Each row is followed by its group, which names the range that a hidden value of the row falls in. A new part has a new value, new ranges and new names.
[-301 -186  -39  120  233 -178  296 -588 -302 -215  280  -99  -37   53
 -201   62  249   -8 -309   85  215 -190  -73 -163   22  -49 -664  282
   77  360  373 -109 -268   93  141 -243 -245 -219  -89  162   20  292
 -132 -530]  ht
[   2 -219  166  -92  438 -270  162 -176  -44 -280  105 -205   18 -207
  120  130 -473   84 -209    4   18 -277 -284 -100  -56 -164  -64   65
 -141   30 -198  212  -78   66   54 -337 -146   83  244  109 -264   88
 -266  -63]  ms
[  39 -113  -17  204  455 -251   74  101   98  -89    4  -38  297 -332
  251   82 -558  237 -374   46  -59 -198 -440 -144  197 -146   92   97
  121   66 -169   20  -38  -11 -125 -162   -8   51  128   -1 -283  114
  -63  -57]  ms
[-324  146  -40  -33   76   36  273   44 -186  169  199   60 -165  -12
 -293   -1  246  -95 -105   18  157 -362  107 -238  192  129 -148  154
   79  -38 -140  -23 -229  163  225 -113 -292  -83 -202 -195  -71  278
  -14 -239]  Bl
[ 166  182  356 -382  -27   76  -25  282   61   71  155  181 -255   83
   88 -354 -354 -413   73 -253  -40 -115  316  104  101   62  297 -101
 -104 -428 -214 -160  -83   -9  392  278   -6  171 -104 -329 -215 -257
  191  116]  Lz
[  24   97  187  219   99  -54   49  360  116   77  -30  340 -197   13
   48 -154  -63    4  -33  133   58 -233   25  -97  186  176  172 -150
    9   49 -141 -108  137  248  -65  105 -128  163  -25 -266 -219  -53
   74   30]  Lz
[ 102  -40  -29  334  265 -279  -98  492  248   -8  -30  282  186 -295
  393   -9 -222   43  -59  156  -60  -74 -243 -141  247   46   80  103
  140 -208  -92 -105  -53  143 -139  154   54  266  110 -159 -370 -111
  117  141]  Zj
[ 102 -111  -23  157  230  -85   29   11 -287 -522 -136  -10 -114  -46
 -198   45   35   93 -388  158   77 -157 -313  -96  -96  -93  -82  -87
 -169  416 -139  324  124  -68 -175 -280 -119 -333  253  327 -107  375
  -74  -81]  Bl
[ -18   70 -250 -282 -130  108  206 -568  199  248  279  -74  301  -28
  -23  177   20   40  111 -148   -3   45   49   89 -358 -310  -70  133
  228  -84  267 -410  213 -175    0  170 -275 -211 -108   21   44    9
 -291  206]  ns
[ 374  -58  100  179  -33 -120 -237  430  -95   -7   55  472 -209 -128
  107 -262 -149 -270  194  157   88  -91  -44  197  205 -250 -283  105
  180  -63  186 -175  141  -56 -202  380   63 -137    8   58  188 -225
   33  146]  ht
[ -96   71  -26 -202  -98  256  440  -16  -99  152  282 -194 -359  119
 -354   76  542  135 -141   60  -57    0 -166  -27  -27  -54 -117 -192
 -253 -109 -213  -54  148 -236  -61  134 -286 -278 -196  215    7  309
   11   97]  Lz
[   4  280 -119  187 -188  286 -216  311   18  -16 -122  174 -155  154
  -88  -83  -79  121  112 -194  224  173  221  179  -31 -194  -81  -56
  102 -216   67 -181  306  109 -277  309    2 -306  101 -167  -78 -287
 -228  436]  ht
[ -83  371  -15   49 -225  196 -358  135 -134  -85  -75  475 -101  201
 -115 -295 -144 -464   89 -303  440  -36  624  144   49   10 -161  324
  341  -86  300 -251  -79  312  217  203  -13 -192  -16 -426   12 -258
  -70   29]  Bl
[ 194 -252   57   69  435 -514   29  -24  115 -256   37  112  239 -326
  379   62 -332   10  -27  259 -146 -328 -254 -223 -107  -13  184    0
   53   54  -43  -15  -52   49   27 -157 -114  184  241  -55 -449   -4
    6  -36]  Lz
[ 147  143  317 -422   15   25   53  420  119   71  170  177 -306  -53
  109 -214 -154 -490   53 -118  -76 -156  184    3   72  158  316  -25
 -211 -524 -397   -9 -115   27  379  195  -50  312  -47 -229 -306 -115
  224  201]  ns
[ 131  -89 -301  383  105 -115 -138   -6 -145 -453 -179   53  204    7
  -56  -14  159  269 -151   95  -75  110 -177 -110 -166 -150 -135 -196
    5  263  184    9  158 -146 -282   50   11 -397  183  227 -187  132
   -1   45]  ht
[-216  -35 -139 -144  -50  114  440 -207  -62  -12  379 -306 -216  141
 -183  165  781  145 -146   71  -73  204 -152 -101 -101   11 -358  -53
 -247 -256   37 -182  -91 -216   34  176 -239 -219 -152  241 -195  238
   84   20]  Bl
[  -6  283  -37  -31 -264   91 -334 -117  -73 -118  -65  534  -25  213
 -114 -260  -42 -529  274 -222  365 -105  707  106 -210   24 -116  241
  314   43  410 -272   26  327  254  165 -115 -126   14 -384   18 -254
 -135   43]  ns
[ 120   57  173  118   57 -145  -16  430  139   93  -35  437 -192  -73
   73 -142  -28 -153  222  183   10 -328  104 -121   80  175  212 -146
   -9  -58 -193  -18  140  277   -9  114 -169  270   25 -267 -198  -95
   32  136]  Lz
[  37  115  102  115  -75  218  128  495 -234   61  196   49 -508  181
 -201 -295  335   48 -189   35  -33  124  -76   76  388  -36 -238 -196
 -148 -236  -66 -225   -2 -245  -99  444   55 -343 -253   52  -23   -1
  327   17]  ht
[ -33  132  289 -305  118   69  230  217   15  -18  171   10 -301   48
  -38 -174  -30 -279 -281 -100  -64 -155   66 -106  122  238  264  -87
 -268 -249 -385    5 -157    7  367   25  -89  183 -109 -162 -354  117
  275  -50]  ns
[ 116   12   59  278  121 -185  -90  344   75    6  -65  338   50  -29
  100 -265 -143    7  111   52 -123 -186   80 -156  174  102  135 -236
   48  -16  -32 -118   23  129    9  200   -7  151  -57 -244 -219 -123
  151  -24]  ht
[ 406  -12  156  129  -63  -78 -219  451 -129   10   40  479 -257  -61
   35 -324 -167 -232  212  148   53 -151   -7  206  205 -230 -132  -25
  147   -4  118 -169  188  -97 -175  382   23 -192  -22    3  199 -207
   66  136]  cj
[-127  -46   33  -47  142   38  277  -88  101 -148    8 -108   64   19
 -181   45  168  -27 -355 -141 -113  -16 -179 -225  -18  189    3 -142
 -379  101 -346  353  -60   74  173 -183 -164  306  -37  233 -139  445
   16 -132]  Sb
[ 188 -241   54  186  389 -406  -19   22  125 -214  -35  105  277 -270
  285   10 -441  106  -53  123 -139 -233 -294 -151   -3  -96   79  -61
   11  123  -62   82   22   60  -71 -116  -52  207  200   38 -260    4
  -88  -25]  ms
[ 130  104  119 -100 -110  109  140  473 -201   70  236  150 -559  100
 -167 -232  441 -140   44  185  -73  -63   26   23  162   25  -40 -194
 -156 -293 -131 -215   40 -223    2  388  -79 -283 -182  -19 -120   -5
  321  134]  ns
[ -95   -7   -1 -150  -90  211  424 -168 -142   29  261 -237 -316  225
 -386   17  567  191 -121   12 -100   50 -128  -38  -72  -47 -197 -306
 -330    4 -109  -26  121 -237  -23  123 -276 -270 -194  273   31  300
    4   -9]  Bl
[ 182  216  344 -340  -82  170  -98  470  188  176  118  225 -262  -10
  145 -262 -464 -431  106 -316   64  -16  217  226  182  -40  194   59
  -85 -566 -297  -68    3   72  234  332   36  287  -39 -253  -83 -316
   28  330]  cj
[ -11 -278  102  143  514 -394  160 -192   19 -355  105 -147  133 -203
  290  101 -321  162 -361  133  -42 -154 -363 -186   11  -47 -119   70
  -58  103   15   -4 -151   50    5 -235  -52   96  209   83 -436   63
  -39 -196]  ht
[ 228 -167   88  264  261 -328  -92  260  212 -112  -92  286  150 -230
  286  -52 -332   25   75  145 -101 -181 -201 -107   53  -20   83  -99
   -5   39  -92   71  122  167 -145   33  -29  317  173  -19 -211  -89
  -59  108]  Sb
[ 157  -46   65  -74  152 -173 -200  251 -443 -527  -61  146 -211  -51
 -160 -206  -63 -351  -24   13   65 -276  104  -92  -16  -44  -94   22
 -126   -2 -135  313 -222  -30  224 -137  -17 -243  195   65 -145  117
   71  -98]  cj
[  53 -320  132   15  480 -448  111 -196   17 -403  107 -129  118 -225
  291  124 -318   64 -160  131  -63 -212 -303 -172 -103  -67  -88   55
 -130   32  -44  120 -156   74   72 -270 -107  175  286  107 -413   31
 -125 -106]  Zj
[-145  199   60  153    1   92   68  495    7  231   26  264 -219    8
 -161 -154   71  -58   35  -31   80 -222  119 -136  326  154    3  -45
   -6 -177 -266   15  -40  242   45  128 -123  135 -164 -258  -75   41
   39   25]  ms
[ 367    4   18   75   12 -155 -178  268  -96  109   74  510  -48 -244
   84 -183 -286 -278  161  219  110 -319  -50  145  124 -291  -67  208
  395   97  180 -259  184  -92 -163  233  -61 -256  -13  -60  196 -106
  -21   92]  ns
[ 123  -72 -224  265  140 -121  -39  -13 -123 -427 -132   65   97  -51
  -44   80  185  198 -221  208  -10   -9 -241 -117 -202  -95  -25 -111
    0  301   76   37  189 -110 -267  -65  -92 -369  226  211 -233  219
  -12   63]  Lz
[  49 -163  153 -186  430 -286  164  -90   -1 -195  107 -136   28 -307
  169  174 -506   12 -157   68   25 -386 -278 -118  -89 -146  113  113
  -57  -35 -284  187  -48   58   70 -346 -200   82  265   17 -310   95
 -249   18]  Bl
[ -18  195 -255   96 -248   51 -272 -318   66  -69 -148  442  388  158
 -151 -148   17 -272  266 -270  180  -38  527  -14 -286  -14  -69   91
  311  228  402 -156   96  252  163  113 -168  -44  -26 -218  114  -44
 -214   -5]  Bl
[-195  -42 -309  217  -22  -45   68 -503  167 -228  -71   98  436  100
 -119  119  396  -15 -137 -123   29  138   72 -225 -296  135 -268   47
  -15  321  275   38    1  211   74  -86 -194  156    5  164  -77  308
 -134 -157]  ht
[ -81  -37   92 -148  137  -43  235    7   44 -180   83  -81   -8   41
 -101  -54  211 -133 -230 -108 -179  -53  -54 -245   -5  250   88 -176
 -379  -85 -324  240 -202   20  327  -81 -137  291  -57   91 -280  317
  179 -140]  cj
[-280   38 -191 -158  -42  239  521 -455   20  123  353 -366  -66  122
 -245  269  542  282 -308  -22   20  167 -221  -39 -153 -109 -284   19
 -106  -37   56 -234   86 -209  -70   54 -315 -305 -171  241  -68  329
 -118   18]  Lz
[-317  124 -120  -20   83   20  251  -43 -232  172  194   22  -29  -28
 -337  -18  185  -43  -91  -38  104 -371   97 -253  189   49 -174  140
  128   16  -95  -20 -255   87  236 -124 -277 -157 -240 -159    3  316
  -39 -292]  cj
[-110  147  217 -373  124   78  145   38 -152  -29  201 -135 -381    9
  -74    1 -306 -111   -6 -137  200 -283  177   37  -51 -111   69   80
  -64 -343 -247  -36  -54   85  205 -103 -204 -165   97 -252 -277 -129
 -215  146]  Lz
[ -59  280 -403  118 -225  129 -219 -100  215  145 -172  426  533  -54
 -109   16  -32 -206  144 -263  169  -33  309  -53 -167  -40   45  240
  406  102  178  -92  130  224   38   98 -165   21  -44 -194  126  102
 -235  140]  Bl
[ 157 -196 -170  132  235 -327  -35  -69 -283 -608  -53   51   37  -91
  -29   22  287   -5 -142  301  -99 -153 -166 -236 -271  -12  -58 -101
  -92  254   82  107  -40 -147  -29 -158  -99 -338  251  222 -358  252
  125  -92]  ns
[  17  -78   32  -16  480 -263  176   64   91  -54   83  -79  179 -409
  263  197 -535  131 -359  132    1 -349 -425 -167   84 -115  226  191
  128  -20 -286   23  -41    4  -49 -275 -131   32  186  -68 -386  152
 -100    6]  Lz
[-205   75 -270   99  -16   43  178 -503  186  -76  -55  128  370   51
 -185  175  296  -13 -243  -58   87  -43   35 -216 -308  142  -18   80
   69  432  129   -5  133  200   50 -193 -307   71  -23   63  -73  416
 -162 -121]  ns
[ 185  103  140    7 -104  100   36  537 -210   62  180  205 -481  117
 -123 -332  273 -101   43  116  -71  -25   26   76  280  -26  -56 -219
  -85 -259  -69 -235   27 -234  -27  460    0 -292 -196  -50  -44  -83
  336   86]  Bl
[  18  104  -66 -105 -130  264  248  328 -131  203  192  -83 -316   44
 -331  -69  383   80  -32  -24 -123   30 -139    2  149 -125 -119 -220
 -211 -273 -284    5  110 -284  -94  291 -122 -268 -227  193   90  206
   81  177]  ht

Next part:
[-147  -21  -38  393    8 -156  127  104  -26  -42  -42   -6  -60 -157
  221  -69 -308 -354 -190  114  -80 -340 -201 -171   96   96 -154 -449
  -31  240  223  127  -25   66  234  237 -154  -13  238   42 -168  -13
  -46  215]  zz
[   3 -364  214   45 -186   76   -1  142   58   29  577  -37  392  120
 -275  -93  -88 -159 -227  245   -1  224  -43 -156   76 -134  -68  236
 -180  -85   15 -524  129  236 -502 -386  393  201 -160 -151  -30 -450
  276 -338]  hq
[  14  -96 -101  466  204 -112  144  210  174  162   -8  -40   -2 -198
   81 -201 -493 -379 -227   85  158  -99  -87 -108  196   42   43 -543
 -158    1  241  197   41   -5  331 -155  218   13  186 -137 -132 -152
   -1 -130]  Ql
[ -18  -78 -148  496  160  -80  135  145   80  157   13  -29   31 -299
  124 -149 -452 -402 -282   46  196 -106 -126  -30  246  -15   31 -471
 -193  -15  244  150   18   19  247 -140  201  -11  137 -106  -90 -131
  -43 -120]  bq
[ 353 -107  259 -135   39  189  -42 -116  -43  -45  359  167   89   84
 -216 -111 -100  216  -13  177 -319  -80  103  -55 -193  -50 -114   77
   81    9  -62 -283  166  116  -86 -353  111  317  121   89  -97 -135
  217  -75]  Gh
[ 449    5  -25 -293  354  210 -208 -252  163   79  510  174  127  -45
 -211  -80 -264  261 -159   96  -16   40  147  236 -140   53  161   33
 -127 -188 -194 -251   57  122  -36 -565  116  256    4   -1  135   71
  301 -240]  Tj
[ 133  209 -103  277  -11    6    6  167 -157   62  -74 -205 -179   61
   62 -110  -42  -31   85 -275 -103   72  -81 -232  153   40  -16    3
   25  116  205  435 -163 -252  298   25 -262 -156  192    3  165  -69
  -84  322]  Gh
[ 119  168  110 -211  299  257 -225 -116   62 -202  200 -129 -207  -16
  -45   11   -2  473  165  -88 -148   83  -71 -127 -167 -115 -246  -34
   33  298 -111    1 -110  104  402   39   37  101  118  -57   15  347
   80   60]  Gh
[ 316  186  114  -23 -173 -123 -234  133 -209  -78  110 -351  162  -34
  -27  -93   64 -178  114 -261  -56  210 -265 -438  137  181  -14  366
   73  252   -7   89 -173 -255  -34  -22 -371 -451   56 -117  178   -5
  252  311]  Gh
[ -46   -1  294 -144  127  341  -31 -140  -46 -192  152  200  -29  159
 -311   20 -176  414  251  243  -87  -85  -18   34 -101  -90  -29    6
   15  171  -89 -232  107  230   48 -117   87  474  243  -47  -95   81
  103 -180]  Mh
[ 230  -14  310 -199  114  297    2 -128  -17 -106  181  223  -23  193
 -275 -111  -78  455  145  189 -246  -30  107  -37 -187 -131  -24  -47
  121   92  -70 -212  180  103  148 -218  132  406  186   32 -102    7
   87 -155]  Tj
[  17  104  243 -144 -360  315  205  -28  -54  -13 -215  102  178  145
 -227 -214 -107  160  216 -209  153   72   86 -107  302  -71  452   80
  -43  -96   65  -85  260   -6 -224 -170    5  332  -56 -159  217 -378
 -236 -453]  Tj
[  54  214 -200 -147   13   46 -148 -126  175   12   43   62 -370  -67
  -17   37  -70   72   78 -159  -87  -17  171   64   81  156  -78  -15
   20   40  -51  236  -61   39  107   95 -238  180  -13   31  -44  248
    6   55]  hq
[ 137  140  -97  166  -42  -63 -155  233 -142  195   44 -281  107   16
 -182 -108 -123  -54   58 -214  319  387 -234 -208  285   99  249  206
 -100   66   52  274 -203 -294  115 -194 -107 -335  -13 -298  259    9
  129   18]  Tj
[-192  -91 -197  339  147 -258   75  201    0   99  133   75  -74  186
  -80    7 -381 -264 -175  330  -94 -202 -166  -55  -27  258  -45 -376
  -20  178  136  200  -79   54  183   92 -214   81  275   13 -172   67
  141  328]  Ql
[-142   45  141 -108 -565    7  -47  -69 -451   95  -33  153  238  131
 -274   27 -130  192   97   70  185 -193 -265  -35  122  254  322  325
   19  183  -80  -86  -19  -17 -424   53 -463  114  -88 -127  180   34
   57  -19]  bp
[ 169  282 -135 -260  -12   63 -104 -174  162  -34 -101   48 -363 -120
   37  -34  -15  155  103 -275 -158  -34  177  -28   35  111  -64 -124
  125  106  -70  247   25    1  234  157 -232  139  -46   45  -63  301
 -102   49]  Tj
[-115  -13  -13  363   45 -206  127  185  115  -31  -69  -31 -137  -47
  215 -131 -334 -368 -132  123 -117 -327 -129 -256   75  183 -137 -516
   -8  233  237  220  -26   13  332  251 -192  -12  295   22 -185  -46
   -7  223]  hq
[-256  -55  106  204   60  105   74  114   88 -261  116   50  -71  117
 -237   77  -82 -305  183  224  -80  186  -17  -92  240 -131 -172   28
  -35  130  107 -157   88  206  -99   47  147  274  257  -55 -287 -138
  102  -50]  Mh
[  42 -282  365  -78 -361 -133  -90   89 -105 -185  435 -122  351   -8
 -106  -37   10 -252 -144  230 -294  -68 -240 -437 -107   57 -370  212
   81  310  -60 -517  101  235 -444   13   18  -18  -79  -41 -234 -188
  350   73]  Mh
[  78  218 -231 -328   27   26    0 -308  167  -71  -55  297 -201 -122
  -60   41 -107  -19  -49  -73 -148 -101  199  200   51  127   83 -233
  113   17 -129    7  185  168    8  119 -227  301  -68  124 -163  315
 -105  -20]  bq
[  33  278 -313 -252  -21   11 -118 -218  147  -24  -45   54 -373 -180
   49   79  -22   48    8 -279 -144  -45  146   82   60  144 -112 -106
   82   99  -97  237   -8  103  101  223 -280  155 -132   75  -80  381
 -121  123]  Mh
[ 278   43 -170 -352  106   34  -51 -248   90   65  265  280 -120   81
 -173  -11  -76  254 -176   68 -353  -83  215  159 -249   94  -37 -156
  153  -15 -170  -72  156  152   26 -134  -97  339  -85  176 -122  241
   55   75]  Gh
[ -38  -76 -162  491  119  -78  114  104    5  166   50   23   61 -283
  121 -117 -409 -358 -321   85  228 -110 -153   30  250  -29   75 -406
 -203  -14  231  100  -15    9  194 -122  152  -25  103  -88  -44  -97
  -36 -105]  bp
[ -68   51  -15  145 -244  -95  166  189 -198  112 -154  144   35  364
 -339  -83 -133 -105  128  105   -6   91  -53 -118  197  160  305    5
  115   61  113  191   85 -163  -55    0 -279  111  154  -64  -24 -135
  -24  109]  Tj
[-148  -17  -93  294  165 -174  159  136   69  -47  -20   61 -129   87
   85  -61 -334 -257 -137  211 -200 -295 -119 -145  -29  159 -109 -545
   35  236  182  184   11   81  332  217 -183  105  320   73 -209   40
  -15  299]  Gh
[  -4  -84 -124  454  187  -94  134  179  146  157  -10  -59    7 -257
  102 -176 -491 -373 -240   41  171 -117 -109  -89  203   30   24 -525
 -172    9  228  187   36   24  299 -144  216   11  150 -136 -114 -129
  -26 -131]  bb
[ 136    8  425 -175 -596  137   -7  -85 -368   -9  -18  117  301   83
 -257 -113 -149  140  232   -8  -17 -276 -115 -197   76  232  232  402
   70   98  -60 -202  145   -7 -518 -168 -357  217   26  -72  137 -276
  123 -138]  Mh
[ 192  255  -53   39  101   67   10   16  140 -109 -188   -7 -361  -67
  -36  -84   33  -98  216 -216 -169  216  167 -143  205  -74  -96 -127
  155   91   92  290   68 -124  368   83  -30   45  167   16 -193  106
  -99   63]  Ql
[ -15  -83 -126  435  176 -105  147  187  162  144  -10  -52    3 -210
   98 -178 -474 -382 -235   48  146 -114  -95 -101  198   45   33 -526
 -162   10  230  187   40   25  285 -123  188   21  153 -125 -112 -144
  -28 -111]  Gh
[-139 -138  442   44 -258   82  109  136 -108 -391  138  -73  205  152
 -159  -35  168 -202  121  180 -281  165 -176 -443   95 -249 -288  131
  127  338   84 -447  184  184 -204  178  142   93  120  -36 -269 -258
   74    8]  bq
[ -59   -8  -30  276   32  -83  167  118  -25  -38    5   30  -43   82
   61  -92 -239 -235 -105   99 -206 -220  -86 -164   35   86  -66 -337
   22  150  197  123   37   37  165  100 -163   97  259   82 -101 -125
  -42  238]  bb
[-154  202  115 -322 -312  115  -49  -71 -154 -119  -25   58  143  346
 -258   20  -92  193  269  -59   68  -74 -120  -81  118  298  382  288
  -16  147 -106  -51  -18   36 -336  100 -563  193   40  -99  300  -14
   43   31]  Tj
[ -59  -56 -195  451  241 -120   98  119   84  130   29   -1   55 -289
  100 -108 -447 -386 -317  112  252  -54 -188   12  232  -13   76 -517
 -188   40  196  109  -10   28  306  -80  182  -67  127 -129 -101   15
  -15  -97]  zz
[  93  -16 -272  249  199  -58   43  130  -78  235  201   59  208  110
 -307  -59 -306 -220 -190  107  213  286  -92  133  218   48  359  -50
 -145 -157   73   75   -6  -96  -18 -404   49  -13   82 -123  116  -96
  123  -29]  Mh
[ 149  269 -241 -313    4  -13 -127 -195  193  -18  -41   65 -349 -119
   25   10  -26   86   23 -248 -180  -34  177   19    7  176  -69 -139
  126   98 -113  227   22   45  168  173 -278  130 -104   67  -88  365
  -67  106]  Ql
[ -98  -61 -241  440  189  -95  115   92  -11  172   66   78   20 -170
   49  -68 -382 -256 -330  153  200  -65 -160   93  184  -30   95 -448
 -166   20  193  122  -31   24  259  -68  119   10  105  -70  -61   31
  -50  -31]  bp
[  81  279 -284 -235  -45   14 -128 -254   73  -25  -33  100 -306 -226
   47   78   14   35  -26 -249 -101  -18  117  116   94   96  -65  -56
   85   88  -99  166   -4   66   74  196 -276  101 -140   84  -68  390
 -105   99]  zz
[-109   51 -264  415   74 -162  -58  211 -198  163  117 -135 -166   74
  -26   44 -204 -109  -79   31  -21  -23 -229  -86   63  158 -119  -69
  -46  186  159  400 -270 -115  234   67 -263 -126  198  -22   29  120
   79  430]  Mh
[   9  -93 -125  454  203 -146  162  212  185  163  -23  -10   -1 -174
   71 -198 -491 -416 -243  105  144  -97  -76  -99  198   62   67 -571
 -139   -3  239  199   58  -10  328 -133  189   10  186 -123 -154 -140
   -4 -109]  Ql
[  64    5  135 -108 -397  109   27   38 -221  211  -50   73  345  114
 -432 -136 -255  107  131  -62  345  120 -102  -48  258  155  528  269
  -72  -79  -58  -64  137  -74 -392 -357  -71  156 -136 -293  223 -219
   49 -386]  Gh
[  39  292 -325 -235   -5   29 -133 -241  103  -20  -29   77 -362 -185
   40   97   -6   71    2 -265 -116  -25  132  127   74  119  -86  -70
   71   88  -99  225  -30   85  102  208 -291  140 -122   84  -54  407
 -116  130]  bq
[ -59   49  435  212  167  406  138   57  -69 -288 -147  168  -27  131
 -392  -68 -139   88  487  222   84  237  -17  -79  279 -333   90    9
   22  119  125 -146  198   33  199 -170  326  365  478 -158 -214 -169
    7 -342]  bq
[-133  -26  -86  333   83 -184  140  177   56   17   12   47 -131  121
   92  -88 -293 -255 -150  196 -161 -256  -98 -158   18  164  -79 -454
    7  184  211  211  -32   13  293  192 -211   64  292   63 -147  -29
    0  279]  hq
[  11 -137  238  -26 -242  -25 -227  131  -17 -175  499 -317   55   29
   40    3  167  -54  -58    6 -288   75 -170 -442  -76  -15 -510  342
  -10  298   -2 -253 -151  139 -218  104  -36 -101  -77  -35  -43 -110
  293  193]  hq
[-167  -28  -11  426  -34 -131  157   91  -75  -57  -61   56  -28 -146
  207  -66 -263 -364 -193  153  -30 -300 -204 -134  159   28  -88 -412
  -40  220  248   69   -9   45  197  236 -126   -4  232   41 -158  -45
  -70  160]  bp
[ -80 -107 -297  427  213 -169   14  146 -102  258  228  108  194  -31
 -221    5 -412 -326 -311  302  348  147 -232  188  239   67  273 -182
 -209  -55  103   41  -86  -35   37 -273   79  -62  101 -161   -4   41
  180  -31]  bp
[  16   95  518 -268 -652  344  100 -224 -297 -311  -52  100  273   34
   23 -109  132  161  196 -172 -152 -278  -49 -235  153  -69  131  367
   37  137   22 -425  202  131 -537  105 -307  282  -42   63  224 -387
 -144 -183]  bp
[-148  -26  -81  374   45 -131  131   84  -80   -6   16   74  -67  -33
  126  -35 -294 -257 -188  184 -115 -318 -171  -80   45   97 -104 -396
  -20  198  203  126  -32   62  203  178 -188   62  263   83 -138    2
  -27  260]  zz
